Below is a small trained network, with its code and all its weights. Each question gives an input and a target symbol and asks what happens when units are switched off, that is, made to give their printed mean instead of their output.

import numpy as np


def w(rows, s, z=0):
    codes = np.array(rows[::2]) - 128.0
    scale = np.full(codes.shape[1], s)
    scale[-1] = z or s
    return codes * scale


def norm(h):
    return h / np.sqrt((h * h).mean(-1, keepdims=True) + 1e-5)


def f(y):
    return y / 2 * (1 + np.tanh(0.7978845608 * (y + 0.044715 * y**3)))


def softmax(a):
    e = np.exp(a - a.max(-1, keepdims=True))
    return e / e.sum(-1, keepdims=True)


def log_softmax(a):
    a = a - a.max(-1, keepdims=True)
    return a - np.log(np.exp(a).sum(-1, keepdims=True))


def net(x, mask):
    ids = ['βδεζθμξπσφψω'.index(c) for c in x.split()]
    T = len(ids)
    res = E[ids] + P[:T]
    u = 0
    for l in range(2):
        q, k, v = (norm(res) @ M[l].T for M in (Q, K, V))
        z = softmax(np.where(np.tri(T) > 0, q @ k.T / 4**0.5, -1e9)) @ v
        res = res + np.where(mask[u], z, O[l][:, -1]) @ O[l][:, :-1]
        u += 1
        y = f(norm(res) @ A[l][:, :-1].T + A[l][:, -1])
        res = res + np.where(mask[u : u + 4], y, B[l][:, -1]) @ B[l][:, :-1]
        u += 4
    return log_softmax(norm(res)[-1] @ U[:, :-1].T + U[:, -1])


Q, K, V, O, A, B = {}, {}, {}, {}, {}, {}
E = w([
[94,133,111,130,97,126,143],'β',
[142,155,149,102,183,158,252],'δ',
[208,91,151,172,114,127,182],'ε',
[122,131,125,140,93,113,149],'ζ',
[122,104,140,18,140,112,123],'θ',
[65,158,129,140,96,160,144],'μ',
[100,96,77,75,167,163,110],'ξ',
[88,143,182,133,152,117,112],'π',
[109,100,143,154,117,94,137],'σ',
[111,127,152,156,119,106,135],'φ',
[93,61,104,128,195,146,151],'ψ',
[104,91,154,115,126,79,86],'ω',
],0.018)
P = w([
[76,181,162,193,128,206,101],'0',
[92,160,148,125,180,1,103],'1',
[94,139,173,127,168,30,111],'2',
[82,156,82,119,146,35,137],'3',
[71,137,91,127,140,63,148],'4',
[87,122,103,116,139,65,154],'5',
[79,107,119,117,106,93,150],'6',
[78,103,122,123,97,118,148],'7',
[79,79,126,107,86,130,151],'8',
[93,71,148,115,82,159,152],'9',
[109,50,149,82,109,128,148],'10',
[84,48,187,105,81,169,147],'11',
],0.0092)
Q[0] = w([
[140,56,188,85,133,201,173],'L0H1',
[82,87,164,121,100,93,185],'L0H1',
[2,67,153,141,75,79,170],'L0H1',
[80,130,143,129,149,98,192],'L0H1',
],0.0085)
K[0] = w([
[132,150,201,135,116,254,62],'L0H1',
[130,54,78,81,120,221,153],'L0H1',
[206,19,141,54,159,224,222],'L0H1',
[194,67,76,96,112,140,95],'L0H1',
],0.0064)
V[0] = w([
[77,91,140,251,194,155,225],'L0H1',
[168,209,216,105,67,97,226],'L0H1',
[40,50,199,1,206,192,244],'L0H1',
[34,138,186,82,37,103,34],'L0H1',
],0.0073)
O[0] = w([
[198,110,118,167,223,150,113,121],'L0H1',
[182,200,217,92,109,71,254,127],'L0H1',
[119,236,44,199,173,52,224,254],'L0H1',
[133,145,114,70,64,50,42,149],'L0H1',
],0.0092,0.016)
A[0] = w([
[133,119,96,148,63,153,73,46],'L0N1',
[24,131,157,129,158,118,254,253],'L0N2',
[104,122,194,123,108,187,108,61],'L0N3',
[163,144,160,206,47,112,186,195],'L0N4',
],0.0093,0.0055)
B[0] = w([
[185,163,97,125,129,140,144,122],'L0N1',
[191,119,84,99,143,87,88,253],'L0N2',
[93,110,154,130,142,69,160,124],'L0N3',
[122,92,126,11,180,125,102,168],'L0N4',
],0.013,0.018)
Q[1] = w([
[163,95,108,126,200,152,177],'L1H1',
[5,203,38,130,255,74,137],'L1H1',
[55,134,251,160,42,242,91],'L1H1',
[134,62,127,210,12,192,205],'L1H1',
],0.0067)
K[1] = w([
[117,93,175,152,78,189,57],'L1H1',
[183,157,176,123,127,196,125],'L1H1',
[138,113,50,68,118,50,228],'L1H1',
[54,113,158,110,159,2,154],'L1H1',
],0.0077)
V[1] = w([
[111,47,160,224,137,31,200],'L1H1',
[254,141,23,156,63,165,122],'L1H1',
[143,4,154,24,75,149,155],'L1H1',
[106,209,115,61,189,192,188],'L1H1',
],0.009)
O[1] = w([
[33,111,85,98,255,102,235,122],'L1H1',
[233,53,80,255,88,25,157,126],'L1H1',
[163,62,95,70,60,157,181,2],'L1H1',
[228,230,57,123,102,190,80,150],'L1H1',
],0.0095,0.0084)
A[1] = w([
[137,180,63,198,197,81,48,3],'L1N1',
[169,133,54,116,202,81,21,235],'L1N2',
[2,109,133,32,170,190,217,159],'L1N3',
[79,121,46,101,54,116,113,146],'L1N4',
],0.0088,0.0046)
B[1] = w([
[113,116,81,113,73,188,166,192],'L1N1',
[89,75,122,57,101,206,186,254],'L1N2',
[184,164,122,250,44,132,212,143],'L1N3',
[115,61,159,98,132,152,181,146],'L1N4',
],0.012,0.019)
U = w([
[182,144,135,198,91,63,70,228],'β',
[238,254,71,159,221,94,151,68],'δ',
[208,25,201,58,203,202,112,117],'ε',
[163,157,212,101,31,169,204,80],'ζ',
[101,181,46,49,67,28,101,110],'θ',
[183,197,153,105,81,173,38,129],'μ',
[70,92,71,168,56,215,102,99],'ξ',
[65,195,190,99,184,144,87,254],'π',
[76,75,176,179,192,41,122,188],'σ',
[100,181,204,179,113,118,203,102],'φ',
[96,103,46,216,222,170,108,31],'ψ',
[90,38,186,79,116,84,54,106],'ω',
],0.009,0.0054)

Each question gives the input, a string of symbols that net reads in full, and the target symbol t.
The units are the heads (4 rows each of Q, K, V and O) and the neurons (one row each of A and B). Each row of codes is followed by its name. A weight is (code - 128) times the scale printed after its matrix; where a second scale follows, it is the last column's (O, A, B and U).
mask holds one flag per unit, layer by layer, with each layer's heads first. A switched-off unit (its flag False) gives its mean, the last column of its rows in O or B, instead of its output. The means were averaged over made-up inputs and are rounded, as every weight is.
A unit's drop is (log p(t) with every unit on - log p(t) with that unit switched off) / (log p(t) with every unit on - log p(t) with every unit switched off).
The circuit of an input: a set's keep is (log p(t) with only the set's units on - log p(t) with every unit switched off) / (log p(t) with every unit on - log p(t) with every unit switched off). Starting from all 10 units, units are removed one at a time, each time the one whose removal leaves the highest keep (on an exact tie, the one counted first), for as long as the keep stays at least 0.8.
units of the circuit, in order: the units of the circuit, biggest drop first
top k neurons: the k neurons with the biggest drops, biggest first
top k neurons in layer l: the k neurons of layer l with the biggest drops, biggest first
input ψ σ δ, target ψ: units of the circuit, in order	L0H1
input π ξ ζ θ ξ ξ θ θ ε ξ φ, target π: units of the circuit, in order	L0N2, L0H1, L1H1
input μ ω ε β δ δ ζ δ ε β σ, target ε: top 2 neurons in layer 1	L1N2, L1N3
input θ ζ ξ ε, target ε: units of the circuit, in order	L0H1, L0N4
input ζ φ π ω, target ζ: top 3 neurons	L0N2, L1N3, L0N3
input β ω π π θ θ θ π, target β: units of the circuit, in order	L1H1, L0N1, L0H1, L0N2
input π μ π ξ θ ζ β ξ π, target π: units of the circuit, in order	L0N2, L0H1, L1H1
input σ σ ψ θ θ π π π π, target σ: units of the circuit, in order	L1H1, L0H1, L0N4
input β θ θ ξ φ π δ δ θ β φ β, target β: units of the circuit, in order	L0N1, L1H1, L0H1
input ψ θ φ ε, target ε: top 2 neurons in layer 1	L1N2, L1N3
input π θ β φ ε φ θ θ π θ ε, target π: units of the circuit, in order	L0N2, L0H1, L1H1, L0N4
input π θ θ ω δ θ ζ θ ω θ δ θ, target π: top 2 neurons	L0N2, L0N4
input ξ π θ π β σ β ψ δ θ, target ξ: top 4 neurons	L1N1, L1N2, L0N4, L0N2
input δ ζ ζ ζ δ ε ξ, target δ: units of the circuit, in order	L0H1, L1H1
input σ θ σ θ π π δ π θ π δ π, target σ: units of the circuit, in order	L0H1, L1H1, L0N4
input ζ μ θ σ θ π ε ζ π φ ζ, target ε: units of the circuit, in order	L0H1
input ζ σ θ, target ζ: top 2 neurons	L0N2, L1N3
input σ β θ, target σ: top 2 neurons in layer 1	L1N1, L1N2
input ζ θ ζ θ ξ σ ξ ε θ π ω ζ, target ζ: top 2 neurons in layer 0	L0N2, L0N3
input σ ω θ ε, target σ: top 2 neurons	L0N4, L0N2
input θ σ δ σ, target δ: top neuron	L1N4
input μ θ π, target μ: units of the circuit, in order	L1H1, L0H1, L0N2
input ζ ξ π, target ζ: top 2 neurons	L1N3, L0N2
input ζ ω δ ζ, target δ: top 3 neurons in layer 1	L1N2, L1N3, L1N1
input ξ ζ δ δ π ε θ π β π ξ ξ, target ξ: top 2 neurons in layer 1	L1N1, L1N2
